In the rows, zero is written as 128.
Each row of numbers stands for one node and depends on some of the facts below. Use the named rows to name the rest.

Some facts about the nodes:
plozi τ netukol; kufar τ tesir; dogra τ kisa; poden τ dogra; dukle τ dubegin; zibil τ vebris; troflus τ bitre; triko τ plozi; testuk τ brabraki
geklun τ vaplofle; noskol τ planas; mezi τ trupe; gazas τ plare; buflubal τ drimum; trupe τ stabo; funul τ goli; geski τ kamo; muze τ tronur
nira τ brarok; gasak τ muze; goli τ kladro; soflem τ geklun; dakem τ dukle; skasak τ trupa; vugrus τ burobram; brudrun τ beskol; zunar τ rizigril
drimum τ gazas; toru τ tobriklu; driklas τ drote; muvavar τ trelodis; trupa τ stisko; planas τ gostel; gegru τ kobin; kobin τ mizedrem; stokul τ skeku
zusku τ tamak; vebris τ klesti; mizedrem τ greru; dresol τ poden; plare τ zusku; trelodis τ mebam; stisko τ dedal; klesti τ gasak; dubegin τ bezu
drote τ rogro; tobriklu τ zibil; nasko τ pupeklik; kleklim τ naska; trozi τ kleklim; kleto τ figol; skeku τ drapli; fasken τ noskol; gofor τ tifle
rizigril τ geski; beskol τ testuk; burobram τ zemir; stabo τ gribram; greru τ stebro; notrik τ gegru; plozi φ kobin; kufar φ faka; kufar φ faste
kufar φ brabraki; poden φ gostel; poden φ nodrin; poden φ tifle; dradros φ pepler; dradros φ treludras; dradros φ draluru; dradros φ buflubal; bonur φ gegru
bonur φ vitrun; bonur φ vuveplar; bonur φ greru; vudres φ fiplir; vudres φ figol; tristum φ siges; tristum φ beskol; troflus φ medrar; troflus φ mubrus
troflus φ bezu; triko φ tumoma; triko φ pubraplas; trebas φ faton; famus φ gredre; famus φ trelodis; famus φ doflun; famus φ zibil; famus φ truvisas
famus φ mozo; troflo φ mabran; troflo φ nasko; troflo φ plare; ruklar φ vuveplar; ruklar φ gritrol; ruklar φ stisko; ruklar φ mezi; trupe φ zibil
trupe φ pligam; tridis φ tetus; tridis φ zusku; pupeklik φ skeka; pupeklik φ faton; pupeklik φ zibil; kamo φ dubegin; soflem φ fasken; soflem φ testuk
soflem φ skasak; mebam φ testuk; mebam φ nodrin; mebam φ zemir; netukol φ doflun; netukol φ gidre; netukol φ brarok; netukol φ buflubal; brudrun φ doflun
brudrun φ vaplofle; brudrun φ treludras; brudrun φ nira; driklas φ vitrun; driklas φ nodrin; nagre φ rizigril; nagre φ droskon; nagre φ goli; nagre φ sastam
zusok φ dogra; zusok φ droskon; zusok φ lukla; zusok φ suma; stokul φ trola; stokul φ drulur; stokul φ funul; plaklak φ mozo; skedrir φ muze
vebris φ beskol; gugri φ trelodis; gugri φ kisa; liki φ gidre; dresol φ trelodis; dresol φ nidri; dresol φ buflubal; terok φ mubrus; terok φ beskol
terok φ lukla; terok φ tobriklu; vutreve φ mabon; vutreve φ gostel; vutreve φ lukluton; vutreve φ tifle; vutreve φ stisko; kladro φ siges; kladro φ pepler
kladro φ kuzulak; kladro φ skeku; kladro φ tronur; kladro φ klaklil; kladro φ tobriklu; kladro φ skasak; kladro φ mozo; rogro φ faka; rogro φ fleklem
drote φ siges; drote φ vuveplar; drote φ fadrel; skuzul φ tipesa; skuzul φ medrar; skuzul φ zusku; trozi φ muvavar; trozi φ kleklim; kleto φ tipesa
kleto φ mabon; kleto φ vitrun; liklu φ doflun; liklu φ gostel; liklu φ klezul; liklu φ geril; vegi φ drulur; vegi φ skeka; vegi φ mozo
gofor φ tipesa; gofor φ bezu; dudel φ dedal; rubre φ felo; rubre φ raflun; rubre φ mubrus; tepo φ mabon; tepo φ skeka; tepo φ tifle
bragan φ klezul; befos φ tumoma; befos φ gidre; befos φ fleklem; befos φ kobin; befos φ dakem; burobram φ viflu; burobram φ faste; burobram φ plare
stabo φ gredre; stabo φ gemim; stabo φ fiflelik; stabo φ lezis; stabo φ skeku; stabo φ mezi; notrik φ mubrus; notrik φ ralas; bida φ fiplir
bida φ gemim; bida φ raflun; bida φ fiflelik; bida φ drevi; bida φ zibil; bida φ dukle; nuguk φ klesti; nuguk φ drevi; nuguk φ tronur
nuguk φ draluru; klude φ skeku; klude φ brebur; klude φ klezul; klude φ zunar; klude φ kobin; klude φ truvisas; klude φ tesir; plozi ω kladro
dogra ω plare; poden ω klesti; sastam ω pepler; sastam ω vugrus; gredre ω stebro; dradros ω raflun; bodrum ω saples; fleklem ω liki; troflus ω gidre
triko ω kleto; trebas ω dedal; klavo ω testuk; kuzulak ω mabran; kuzulak ω nagre; kuzulak ω saples; fadrel ω zunar; gribram ω trozi; mezi ω drevi
mezi ω ralas; mezi ω stebro; klezul ω zunar; klazol ω dudel; klazol ω ruklar; klazol ω soflem; buflubal ω gruklas; buflubal ω geski; buflubal ω trozi
tridis ω siges; tridis ω dedal; pligam ω stebro; muze ω saples; pupeklik ω fiplir; pupeklik ω kisa; goli ω felo; goli ω dudel; goli ω gruklas
goli ω skedrir; kamo ω kisa; medrar ω doflun; medrar ω gidre; medrar ω liklu; mebam ω brudrun; mebam ω drevi; mebam ω vegi; mebam ω trupe
naska ω tepo; netukol ω beskol; tesir ω tipesa; toru ω notrik; toru ω skasak; deno ω droskon; trupa ω noskol; planas ω trupe; gegru ω skepil
trola ω tamak; trola ω dedal; tronur ω rubre; vebris ω skedrir; terok ω ralas; drulur ω faste; drulur ω saples; faka ω pubraplas; brarok ω bitre
drote ω nuguk; drote ω burobram; skeka ω tipesa; skeka ω brabraki; tobriklu ω dukle; nasko ω drimum; nasko ω drevi; nasko ω kisa; vitrun ω flifa
suma ω nerim; suma ω klude; kleklim ω ralas; kleklim ω kisa; zemir ω fiplir; zemir ω liklu; skeku ω dubegin; skeku ω mubrus; skeku ω vutreve
bropen ω noskol; bropen ω viflu; bropen ω nagre; gemim ω nira; bragan ω skuzul; bragan ω saples; stabo ω tipesa; stabo ω lukla; greru ω skuzul
greru ω trupe; greru ω kisa; bida ω drimum; bida ω ralas; sopen ω stebro; sopen ω bitre; drapli ω skadris; drapli ω vugrus; truvisas ω felo
truvisas ω geski; truvisas ω flifa; plozi β c; kufar β a; dogra β a; poden β d; tipesa β d; sastam β a; tumoma β a
gredre β d; dradros β d; viflu β d; bonur β d; dukle β e; bodrum β e; fleklem β e; vudres β c; zibil β e
mabran β c; tristum β c; troflus β e; triko β d; trebas β c; mubrus β a; testuk β d; famus β b; bezu β a
geklun β e; klavo β b; kuzulak β d; faste β c; noskol β a; troflo β a; gritrol β c; fadrel β d; gribram β b
ruklar β d; nidri β c; mezi β c; gazas β e; klezul β b; saples β d; klazol β c; buflubal β b; stebro β d
trupe β e; gostel β d; dedal β c; pepler β e; tridis β d; funul β d; pligam β a; geski β b; muze β d
tetus β a; pupeklik β c; nira β d; gasak β d; goli β a; kamo β c; soflem β d; mabon β d; medrar β a
droskon β a; mebam β d; lukla β c; dakem β b; naska β c; skasak β d; netukol β b; vugrus β d; tesir β c
brudrun β b; zunar β b; drimum β d; toru β c; fiplir β e; treludras β b; driklas β c; nagre β e; deno β a
skadris β a; mozo β d; muvavar β e; trupa β a; planas β e; doflun β d; gegru β d; kobin β e; zusok β e
pubraplas β a; stokul β a; trola β a; zusku β a; tronur β b; plaklak β e; gidre β b; skedrir β d; vebris β b
bitre β e; gugri β d; draluru β e; mizedrem β b; liki β a; dresol β e; plare β c; klaklil β b; trelodis β d
brebur β b; terok β b; ralas β c; drulur β b; vutreve β d; stisko β c; raflun β e; tamak β e; klesti β c
kladro β b; faka β a; brarok β a; kisa β c; figol β d; vuveplar β d; dubegin β d; rogro β c; drote β a
geril β b; skeka β e; tobriklu β d; brabraki β b; nasko β c; skuzul β c; lukluton β c; vitrun β e; siges β d
lezis β d; vaplofle β b; suma β a; kleklim β a; trozi β e; tifle β b; felo β c; zemir β e; kleto β a
skeku β e; bropen β b; liklu β d; gruklas β a; fasken β b; gemim β c; vegi β e; gofor β d; fiflelik β a
dudel β b; rubre β d; faton β d; tepo β c; rizigril β a; bragan β a; beskol β d; skepil β a; befos β b
nodrin β b; burobram β c; stabo β b; greru β c; notrik β d; bida β a; sopen β b; nerim β b; drapli β c
drevi β b; flifa β d; nuguk β d; truvisas β a; klude β b

Some nodes and their rows:
kladro: [117 145 120 114 131 123 122 134 213 105  77 109 130 154 133 146 104 136
 134 131  91 137 175  60 113 118 129 123 129 189 153 149 110 136  95 161
 116 123]
plaklak: [110 150 132 122 150 128 128 126 177 109  92 120 112 138 132 126 116 127
 112 128 119 130 162 111 116 134 139 136 123 160 160 133 118 131 111 136
 102 133]
kobin: [105 150 128 136 142  99 149 116 125 115 142 130 106 155 138 130 138 107
 149 130 138 111 143 153 124 137 121 110 124 149 139 139  77 129 122 108
  87  99]
vuveplar: [129 140 153 137 147 105 117 114 140 113 107 130 139 165 104 112 133 135
 167 114 152 120  97 139 126 152 104 130 122  67 166  99 118 127 123 125
 104 159]
kufar: [111 116 125 157 159 165 123 139 118 120 147 109  71 101 143 104 109 101
  85  91 141 157 151 123 124 145 184 148 152  69 136  98 138 127 127 138
 125  99]
mezi: [118 145 142 164 162 140 136 135 162 103 129 133 138 161 136 132 154 125
 117 144  55 107 187 138 137 168 146 235 110  97 101 126 220 128  82  83
  94 110]
bragan: [131 119 133 149 141 133 123 103 135 129 142 103 104 112 142 203 141 160
 127 118 123 160 199 152 117 163 135 225 143 142 151 118 142 141  82 150
 114 112]
vutreve: [122 127 138 146 140 121 107 125 185 112  85 111 122 128 128  92 102 145
  99 113 135 155  97 108 120 134 133 148 135 110 190  93 120 130 112 152
 118 148]
raflun: [111 162 140 132 151 122 129 129 138 109 115 134 124 175 117 141 132 125
 158 128 131 114 139 109 124 150 123 120 120 146 143 145 126 130 114 123
  95 146]
dakem: [ 88 137 128 137 168 114 146 118 125 116 127 126 109 131 138 116 124 108
 122 135 145 124 159 136 119 135 155 128 128 154 134 145 124 124 119 114
  95  98]
plare: [116 137 121 143 159 145 148 129  93 112 182 140 112 192 110 151 123 111
 131 122  95 105 120 119 117 162 150 161 145  90  91 140 128 127 108 120
 120 107]
figol: [125 127 139 134 122  96 129 121 147 113 127 119 137 167 123  98 141 125
 170  99 146 121  95 130 124 141  84 108 127  98 165 101  67 131 126 129
 103 125]
truvisas: [123 121 122 142 140 121 128 121 130 117 116 123 113 129 135 129 169 142
 188 118 141 126 199 157 118 168 132 147 121  45 130 132 131 132  92 132
 120 131]
draluru: [108 158 134 127 152 115 134 120 136 109 124 129 117 159 123 146 135 123
 155 132 129 116 157 139 118 139 128 129 114 134 152 143  99 131 113 121
  90 129]
faka: [121 104 128 142 150 119 139 116  99 122 159 127 103 142 131 117 155 131
 176 102 142 129 131 138 129 161 135 125 134  50 105 120 127 127 107 139
 139 102]
gostel: [130 142 141 128 128 100 130 115 143 111 125 125 132 174 112 122 146 139
 183 105 142 116 104 143 122 142  93  86 119  71 161 105  63 132 122 128
 114 151]
zemir: [124 143 128 130 128 112 119 153 143 110 116 132 118 194 133 103 153 124
 190 106 110 126 104  86 141 157  96 113 118 185 127 134  82 137  99 127
  89 108]
skadris: [127 114 132 153 147 138 128 117 126 116 140 118 116 150 119 122 122 126
 166 100 138 130 144 102 124 153 140 131 142  64 125 117 128 131 115 135
 126 122]
notrik: [113 108 143 155 140 111 105 122 158 118  89 119 121 121 140  59  86 116
 124 112 163 146  87 139 129 145 139 162 147 117 177  93 156 124 125 126
 108 128]
skeku: [108 140 133 132 145  99 134 117 146 111 102 136 130 161 133 136 151 143
 179 141 126 108 154 141 122 152 117 134 109 158 151 152 131 131  98 122
  98 134]

Which node is each row?
No name comes twice in this set of rows, the named rows included.
[125 137 138 143 150 149 111 147 211 110  82 120 125 147 153 146 120 124
 124 119  89 144 119  76 141 145 144 139 114 201 118 126 160 133 100 125
 113 110] -> terok
[118 146 116 133 151 138 144 131 123 111 150 129 115 177 113 143 129 112
 110 131  79 106 185 138 110 150 140 180 129 110 115 137 122 132  94 122
  96 120] -> nidri
[104 115 132 129 179 120 114 118 146 109  87 125 119 137 120 111 104 133
  89 131 139 149 105  66 123 136 175 151 130 160 139 132 144 124  95 164
 116 118] -> trozi
[138 145 133 148 160 151 138 128 148 108 139 133 144 214 115 161 123 109
 116 117  48 105 141 110 127 162 142 170 125 133  84 118 153 131  99  96
 104 117] -> ralas
[117 116 119 137 148 130 131 115 147 118 133 109 105 124 131 109 127 129
 130 104 134 138 183 120 106 138 152 142 138  69 133 113 115 131 108 144
 128 110] -> liki
[125 122 147 150 129  99 112 135 140 117 105 128 128 145 136  87 137 139
 187 106 155 129  75 143 140 160 108 142 133 109 173 104 139 128 113 124
 112 138] -> gegru
[118 153 134 135 158 154 112 156 160 110  96 131 106 142 128 155 129 139
 145 127 121 139 122  91 140 150 152 129 125 157 131 151 152 129 103 153
 130 145] -> vebris
[140 108 128 139 141 152 105 126 211 115  84 101 122 119 156 131 126 137
 112 102  93 153 181 121 128 148 152 174 122 107 127 101 167 136  92 137
 124 120] -> bida
[128 141 130 137 145 127 125 107 135 114 122 122 134 156 113 127 140 131
 181 111 125 116 196 136 109 161 130 142 126  57 135 123 129 133 108 112
 109 148] -> fiflelik
[129 134 149 119 149 121 113 122 134 115  99 130 122 138 114 132 152 156
 157 124 152 129  97 151 134 154 117 141 113  56 169 101 131 126 107 147
 125 175] -> tobriklu
[108  82 131 130 166 104 108 111 126 117 100 116 100 102 144  50 134 139
  62 114 159 170  77 111 129 143 155 166 127  98 169  84 124 122  96 169
 108 102] -> triko
[160 109 106 115 134 158 129 117 218 117  86 130 164 189 139 222 117 144
 108 143  46 110 145 135 105 144 145 154 123 163 105 141 149 138  70 141
 153 130] -> pupeklik
[103 137 118 132 150 136 136 133 167 112 121 112  89 121 148 138 110 118
  85 126 124 142 151  92 113 116 160 120 133 171 138 137 105 130 111 155
 120  89] -> befos

Now the same nodes, written a new way:
Known rows:
triko: [137 136 127 121 127 126 141 114 157 143 132 155 160 125 130]
funul: [130 143 137 107 123 123 136 152 178 141 125 136 147 130 143]
brudrun: [138 121  74 190 136 125 129  92 182 141 148 123 123 138 154]
tesir: [124 120 117 147 138 131 141 154 162 150 146 103 123 130 164]
suma: [125 132 131 121 130 127 141 159 170 148 134 122 135 128 153]
gredre: [129 141 144 102 135 127 140 163 152 146 129 134 142 125 142]
nagre: [114 134 141 139 145 135 139  95 174 146 149 116 161 134 135]
befos: [133 115  85 183 135 130 137 100 167 147 153 116 130 130 158]
ruklar: [140 136 128 114 133 131 142 120 133 139 137 145 167 119 139]
raflun: [104 139 147 123 146 136 137 130 194 144 146 107 145 135 147]
klavo: [128 117  90 175 134 129 138 121 179 149 150 112 120 133 161]
kufar: [137 132 111 144 128 127 138 108 166 143 138 142 152 129 140]
gritrol: [125 125 108 153 133 128 135 143 182 145 143 106 124 133 163]
troflus: [108 137 129 142 145 135 141  84 196 146 148 134 152 134 129]
felo: [125 129  99 148 134 130 133 140 181 137 146 108 127 130 171]
faton: [131 139 145 102 129 128 140 158 153 144 130 130 151 125 145]
muze: [189 155 169 156 102 171 129 159 252 178 112 113 133  40 146]
bodrum: [106 134 147 133 147 136 143 113 185 153 147 118 147 135 135]
dakem: [125 124  88 173 128 124 129 129 212 142 142 107 112 142 166]
naska: [130 117 111 153 140 133 143 133 148 150 150 112 130 127 159]

Name these rows:
No name comes twice in this set of rows, the named rows included.
[129 122  95 170 133 128 130 137 183 142 147  97 119 137 171] -> gidre
[127 132 132 121 132 128 139 159 166 146 135 123 135 130 153] -> dogra
[129 125  87 174 127 123 126 129 210 138 143 104 117 142 169] -> zunar
[135 116  90 173 138 129 137 120 168 144 149 111 120 138 163] -> mizedrem
[123 134 123 117 133 130 142 156 171 143 137 131 133 125 155] -> truvisas
[140 120  98 174 138 129 134 103 151 145 149 119 139 131 150] -> skuzul
[106 141 146 125 151 135 135 131 189 141 145 106 141 136 146] -> fiplir
[131 129 124 130 131 129 142 136 157 147 139 131 144 126 146] -> deno
[101 140 149 121 147 136 139 131 197 146 145 110 142 135 145] -> draluru
[139 128 126 135 129 127 136 131 153 143 137 121 151 130 147] -> noskol
[128 139 147 102 129 127 142 163 157 146 130 132 148 125 144] -> fadrel
[136 127 119 135 134 129 145 118 146 149 141 139 150 124 139] -> drote

